Below is a small trained network, with its code and all its weights. Each question gives an input and a class and asks what happens when units are switched off, that is, made to give their printed mean instead of their output.

import numpy as np


def w(rows, s, z=0):
    codes = np.array(rows[::2]) - 128.0
    scale = np.full(codes.shape[1], s)
    scale[-1] = z or s
    return codes * scale


def f(y):
    return y / 2 * (1 + np.tanh(0.7978845608 * (y + 0.044715 * y**3)))


def log_softmax(a):
    a = a - a.max(-1, keepdims=True)
    return a - np.log(np.exp(a).sum(-1, keepdims=True))


def net(x, mask):
    res = np.array(x, float).reshape(1, 6) / 4 @ E
    y = f(res @ A[0][:, :-1].T + A[0][:, -1])
    res = res + np.where(mask, y, B[0][:, -1]) @ B[0][:, :-1]
    return log_softmax(res[-1] @ U[:, :-1].T + U[:, -1])


A, B = {}, {}
E = w([
[119,216,227,8,142,50,128],'x0',
[135,127,142,141,120,116,129],'x1',
[84,172,65,107,14,123,241],'x2',
[125,123,129,122,129,134,131],'x3',
[125,125,130,126,127,133,128],'x4',
[28,74,120,156,178,36,147],'x5',
],0.012)
A[0] = w([
[138,67,63,234,119,188,134,243],'n0',
[108,69,145,159,188,106,112,220],'n1',
[65,187,167,68,124,85,170,169],'n2',
[253,187,126,106,76,207,101,245],'n3',
[188,112,217,90,227,107,45,188],'n4',
[104,115,82,139,87,128,207,137],'n5',
[182,85,135,185,201,165,73,181],'n6',
],0.011)
B[0] = w([
[130,9,101,150,86,187,119,254],'n0',
[84,93,99,132,158,94,72,210],'n1',
[111,146,123,128,117,51,178,215],'n2',
[242,153,199,84,106,196,141,240],'n3',
[134,162,145,133,202,140,135,246],'n4',
[110,117,110,160,94,163,175,181],'n5',
[153,79,136,80,161,156,55,220],'n6',
],0.015,0.021)
U = w([
[189,83,152,88,141,185,62,65],'0',
[174,108,136,147,12,198,191,16],'1',
[173,228,179,102,232,160,142,254],'2',
[150,209,173,31,15,107,200,130],'3',
[60,71,92,148,166,114,32,186],'4',
[23,96,68,232,64,140,173,130],'5',
[59,171,138,140,254,66,112,123],'6',
[46,179,100,142,86,36,194,129],'7',
],0.0091,0.0025)

Each question gives the input, the list of numbers given to net, and the class t.
The units are the neurons (one row each of A and B). Each row of codes is followed by its name. A weight is (code - 128) times the scale printed after its matrix; where a second scale follows, it is the last column's (A, B and U).
mask holds one flag per neuron, in row order. A switched-off neuron (its flag False) gives its mean, the last column of its row in B, instead of its output. The means were averaged over made-up inputs and are rounded, as every weight is.
A unit's drop is (log p(t) with every unit on - log p(t) with that unit switched off) / (log p(t) with every unit on - log p(t) with every unit switched off).
The circuit of an input: a set's keep is (log p(t) with only the set's units on - log p(t) with every unit switched off) / (log p(t) with every unit on - log p(t) with every unit switched off). Starting from all 7 units, units are removed one at a time, each time the one whose removal leaves the highest keep (on an exact tie, the one counted first), for as long as the keep stays at least 0.8.
units of the circuit, in order: the units of the circuit, biggest drop first
top k neurons: the k neurons with the biggest drops, biggest first
drop of u: that unit's drop, to one decimal
input [1,1,-5,-8,-4,3], class 6: units of the circuit, in order => (n0; n3)
input [4,-1,4,-1,-5,1], class 7: units of the circuit, in order => (n3; n2)
input [3,8,8,4,-2,-7], class 3: units of the circuit, in order => (n0)
input [-7,-4,1,0,1,-2], class 1: top 2 neurons => (n0; n4)
input [0,2,-8,-3,-8,8], class 4: top 4 neurons => (n6; n1; n2; n3)
input [2,5,1,-4,-2,-6], class 3: top 2 neurons => (n0; n4)
input [3,-2,8,3,-6,1], class 7: top 2 neurons => (n3; n0)
input [-6,0,1,-8,1,-7], class 1: top 2 neurons => (n1; n4)
input [-2,-8,3,8,6,1], class 5: top 2 neurons => (n3; n6)
input [-1,-2,-5,4,-5,1], class 4: top 2 neurons => (n3; n1)
input [-5,2,6,-2,8,1], class 5: top 3 neurons => (n3; n6; n5)
input [2,2,4,4,-8,2], class 7: top 2 neurons => (n3; n0)
input [8,8,0,-1,3,-3], class 2: top 3 neurons => (n4; n0; n5)
input [4,-1,-8,-2,-5,-6], class 2: units of the circuit, in order => (n4)
input [3,4,-8,-5,3,7], class 6: top 2 neurons => (n4; n0)
input [8,-6,1,3,6,7], class 7: top 2 neurons => (n2; n6)
input [1,-7,1,2,0,-6], class 3: top 3 neurons => (n0; n4; n6)
input [2,6,7,4,-4,6], class 7: top 3 neurons => (n0; n3; n2)
input [-8,1,8,-2,6,1], class 5: drop of n6 => 0.1
input [6,-1,-4,0,-7,0], class 2: drop of n4 => 0.1
input [1,-1,-5,5,7,-5], class 2: drop of n0 => 0.7
input [6,-6,-6,-2,5,5], class 6: drop of n0 => 0.0
input [-8,2,2,-7,-2,8], class 5: units of the circuit, in order => (n5)
